Below are the code and all the weights of a small trained network. Each question names an input and a class and asks about switching units off, where a switched-off unit gives its printed mean instead of its output.

import numpy as np


def w(rows, s, z=0):
    codes = np.array(rows[::2]) - 128.0
    scale = np.full(codes.shape[1], s)
    scale[-1] = z or s
    return codes * scale


def norm(h):
    return h / np.sqrt((h * h).mean(-1, keepdims=True) + 1e-5)


def f(y):
    return y / 2 * (1 + np.tanh(0.7978845608 * (y + 0.044715 * y**3)))


def log_softmax(a):
    a = a - a.max(-1, keepdims=True)
    return a - np.log(np.exp(a).sum(-1, keepdims=True))


def net(x, mask):
    res = np.array(x, float).reshape(1, 7) / 4 @ E
    u = 0
    for l in range(3):
        y = f(norm(res) @ A[l][:, :-1].T + A[l][:, -1])
        res = res + np.where(mask[u : u + 5], y, B[l][:, -1]) @ B[l][:, :-1]
        u += 5
    return log_softmax(norm(res)[-1] @ U[:, :-1].T + U[:, -1])


A, B = {}, {}
E = w([
[128,124,128],'x0',
[116,138,75],'x1',
[128,130,129],'x2',
[128,127,128],'x3',
[128,132,128],'x4',
[129,130,129],'x5',
[1,143,100],'x6',
],0.0062)
A[0] = w([
[55,155,40,75],'0.n0',
[103,148,188,178],'0.n1',
[1,142,154,254],'0.n2',
[212,89,100,245],'0.n3',
[161,139,47,160],'0.n4',
],0.0091,0.0038)
B[0] = w([
[162,187,111,198],'0.n0',
[232,44,177,150],'0.n1',
[253,47,162,255],'0.n2',
[9,208,120,199],'0.n3',
[15,142,18,160],'0.n4',
],0.0058,0.008)
A[1] = w([
[202,89,1,146],'1.n0',
[161,125,176,94],'1.n1',
[126,161,38,253],'1.n2',
[233,154,248,207],'1.n3',
[111,179,218,210],'1.n4',
],0.0067,0.0028)
B[1] = w([
[249,151,158,212],'1.n0',
[53,161,97,139],'1.n1',
[246,1,101,208],'1.n2',
[7,182,131,253],'1.n3',
[142,86,195,172],'1.n4',
],0.0052)
A[2] = w([
[218,185,105,4],'2.n0',
[125,139,212,53],'2.n1',
[179,119,16,174],'2.n2',
[254,222,30,242],'2.n3',
[41,169,224,63],'2.n4',
],0.0052,0.0029)
B[2] = w([
[190,113,55,126],'2.n0',
[125,163,87,127],'2.n1',
[49,253,59,193],'2.n2',
[6,128,90,252],'2.n3',
[131,205,154,150],'2.n4',
],0.0049,0.0046)
U = w([
[91,183,238,250],'0',
[238,41,236,208],'1',
[64,172,41,28],'2',
[252,88,48,29],'3',
],0.013,0.0012)

Each question gives the input, the list of numbers given to net, and the class t.
The units are the neurons (one row each of A and B). Each row of codes is followed by its name. A weight is (code - 128) times the scale printed after its matrix; where a second scale follows, it is the last column's (A, B and U).
mask holds one flag per neuron, layer by layer. A switched-off neuron (its flag False) gives its mean, the last column of its row in B, instead of its output. The means were averaged over made-up inputs and are rounded, as every weight is.
A unit's drop is (log p(t) with every unit on - log p(t) with that unit switched off) / (log p(t) with every unit on - log p(t) with every unit switched off).
The circuit of an input: a set's keep is (log p(t) with only the set's units on - log p(t) with every unit switched off) / (log p(t) with every unit on - log p(t) with every unit switched off). Starting from the 12 units with the biggest drops (on a tie, the unit counted first), units are removed one at a time, each time the one whose removal leaves the highest keep (on an exact tie, the one counted first), for as long as the keep stays at least 0.8.
circuit, biggest first: the units of the circuit, biggest drop first
unit that matters most: the unit with the biggest drop
top k neurons: the k neurons with the biggest drops, biggest first
k most important neurons of layer l: the k neurons of layer l with the biggest drops, biggest first
drop when u is switched off: that unit's drop, to one decimal
input [-7,-7,-4,-6,-4,-8,0], class 0: circuit, biggest first => [1.n3]
input [-5,1,8,6,-1,2,1], class 3: circuit, biggest first => [0.n2, 0.n0]
input [-4,-2,4,-5,4,-5,6], class 1: top 2 neurons => [0.n2, 0.n3]
input [-7,-1,-7,2,7,-7,6], class 1: top 2 neurons => [0.n2, 0.n3]
input [-4,3,-8,5,1,-4,-6], class 2: top 2 neurons => [0.n3, 0.n2]
input [6,0,-5,-1,3,1,6], class 1: 3 most important neurons of layer 0 => [0.n2, 0.n4, 0.n3]
input [-4,-1,0,1,-1,4,0], class 0: top 3 neurons => [0.n2, 1.n3, 1.n2]
input [1,0,-8,8,-2,-3,-7], class 0: top 2 neurons => [0.n0, 1.n4]
input [5,1,6,2,0,5,-5], class 2: top 3 neurons => [0.n2, 1.n3, 1.n2]
input [3,1,7,-2,2,8,-6], class 2: top 2 neurons => [0.n2, 1.n3]
input [2,8,-4,4,-7,6,-5], class 2: 2 most important neurons of layer 0 => [0.n3, 0.n2]
input [-1,-8,5,2,-1,-5,-8], class 0: top 2 neurons => [0.n2, 1.n3]
input [-7,0,7,-7,7,2,-5], class 0: top 3 neurons => [0.n0, 1.n4, 1.n0]
input [-3,2,1,-4,5,2,3], class 3: top neuron => [0.n3]
input [6,2,-8,-7,-3,5,8], class 3: 2 most important neurons of layer 0 => [0.n2, 0.n0]
input [4,0,4,7,-1,-8,3], class 1: top 2 neurons => [0.n2, 0.n4]
input [-4,0,3,2,5,-2,6], class 1: drop when 0.n3 is switched off => 0.4
input [-7,-5,5,-8,8,-5,4], class 1: drop when 1.n0 is switched off => 0.0
input [6,-7,-1,6,-2,-2,5], class 1: drop when 0.n2 is switched off => 0.2
input [7,8,-2,6,7,4,6], class 3: unit that matters most => 0.n2
